Below is a small trained network, with its code and all its weights. Each question gives an input and a class and asks what happens when units are switched off, that is, made to give their printed mean instead of their output.

import numpy as np


def w(rows, s, z=0):
    codes = np.array(rows[::2]) - 128.0
    scale = np.full(codes.shape[1], s)
    scale[-1] = z or s
    return codes * scale


def norm(h):
    return h / np.sqrt((h * h).mean(-1, keepdims=True) + 1e-5)


def f(y):
    return np.maximum(y, 0)


def log_softmax(a):
    a = a - a.max(-1, keepdims=True)
    return a - np.log(np.exp(a).sum(-1, keepdims=True))


def net(x, mask):
    res = np.array(x, float).reshape(1, 8) / 4 @ E
    u = 0
    for l in range(3):
        y = f(norm(res) @ A[l][:, :-1].T + A[l][:, -1])
        res = res + np.where(mask[u : u + 4], y, B[l][:, -1]) @ B[l][:, :-1]
        u += 4
    return log_softmax(norm(res)[-1] @ U[:, :-1].T + U[:, -1])


A, B = {}, {}
E = w([
[179,65,127],'x0',
[22,80,117],'x1',
[118,22,84],'x2',
[2,107,176],'x3',
[112,101,133],'x4',
[113,58,79],'x5',
[139,134,20],'x6',
[156,128,199],'x7',
],0.0064)
A[0] = w([
[126,159,151,77],'0.n0',
[107,188,69,100],'0.n1',
[246,83,175,127],'0.n2',
[130,114,224,1],'0.n3',
],0.011,0.0026)
B[0] = w([
[130,180,61,160],'0.n0',
[76,176,103,187],'0.n1',
[184,169,107,254],'0.n2',
[82,255,240,189],'0.n3',
],0.0088,0.0044)
A[1] = w([
[128,136,72,141],'1.n0',
[125,136,248,2],'1.n1',
[72,108,125,182],'1.n2',
[124,194,93,127],'1.n3',
],0.011,0.0016)
B[1] = w([
[75,139,168,211],'1.n0',
[95,123,249,247],'1.n1',
[161,139,195,232],'1.n2',
[101,134,101,255],'1.n3',
],0.016,0.0034)
A[2] = w([
[52,68,111,168],'2.n0',
[173,84,123,74],'2.n1',
[48,158,247,252],'2.n2',
[112,177,98,151],'2.n3',
],0.011,0.0034)
B[2] = w([
[254,42,115,166],'2.n0',
[27,113,172,138],'2.n1',
[116,124,46,253],'2.n2',
[79,112,39,155],'2.n3',
],0.0083,0.012)
U = w([
[82,172,67,78],'0',
[140,6,94,179],'1',
[245,162,104,103],'2',
[85,133,200,253],'3',
[127,115,36,53],'4',
[70,102,57,73],'5',
],0.018,0.0037)

Each question gives the input, the list of numbers given to net, and the class t.
The units are the neurons (one row each of A and B). Each row of codes is followed by its name. A weight is (code - 128) times the scale printed after its matrix; where a second scale follows, it is the last column's (A, B and U).
mask holds one flag per neuron, layer by layer. A switched-off neuron (its flag False) gives its mean, the last column of its row in B, instead of its output. The means were averaged over made-up inputs and are rounded, as every weight is.
A unit's drop is (log p(t) with every unit on - log p(t) with that unit switched off) / (log p(t) with every unit on - log p(t) with every unit switched off).
The circuit of an input: a set's keep is (log p(t) with only the set's units on - log p(t) with every unit switched off) / (log p(t) with every unit on - log p(t) with every unit switched off). Starting from all 12 units, units are removed one at a time, each time the one whose removal leaves the highest keep (on an exact tie, the one counted first), for as long as the keep stays at least 0.8.
circuit, biggest first: the units of the circuit, biggest drop first
top k neurons: the k neurons with the biggest drops, biggest first
top k neurons in layer l: the k neurons of layer l with the biggest drops, biggest first
drop of u: that unit's drop, to one decimal
input [-2,7,5,8,-3,1,8,-2], class 1: circuit, biggest first	(2.n0 1.n2)
input [4,-5,6,-2,-8,7,-8,-2], class 2: circuit, biggest first	(0.n2)
input [-8,6,0,-3,0,-1,-5,-8], class 4: top 2 neurons	(1.n1 2.n2)
input [2,3,-3,-7,7,-8,0,-7], class 5: circuit, biggest first	(2.n3 1.n3 1.n2)
input [-7,6,8,6,-2,2,-3,2], class 1: circuit, biggest first	(2.n0 0.n3)
input [6,2,-1,2,8,1,3,7], class 3: top 2 neurons	(1.n1 0.n3)
input [7,-4,-1,1,4,-6,5,-6], class 5: top 2 neurons in layer 2	(2.n3 2.n0)
input [4,-2,4,0,-1,-1,2,-8], class 1: circuit, biggest first	(2.n2 0.n3)
input [-2,1,0,3,7,-7,7,8], class 5: top 2 neurons	(2.n2 0.n0)
input [8,5,0,-4,8,3,-5,6], class 3: top 3 neurons	(0.n3 1.n1 2.n0)
input [7,-7,5,1,4,2,0,1], class 2: top 2 neurons in layer 2	(2.n2 2.n3)
input [-5,8,4,-1,5,1,8,-3], class 1: top 2 neurons in layer 0	(0.n3 0.n2)
input [1,0,-4,-4,6,-2,8,-3], class 5: drop of 0.n2	0.1
input [-7,4,7,3,5,7,3,4], class 1: drop of 2.n0	0.3
input [-1,1,3,6,4,6,7,0], class 1: drop of 0.n1	0.0
input [-1,5,6,5,2,1,-2,-4], class 1: circuit, biggest first	(2.n0)
input [6,5,-4,6,7,3,-2,-5], class 1: drop of 2.n0	0.2
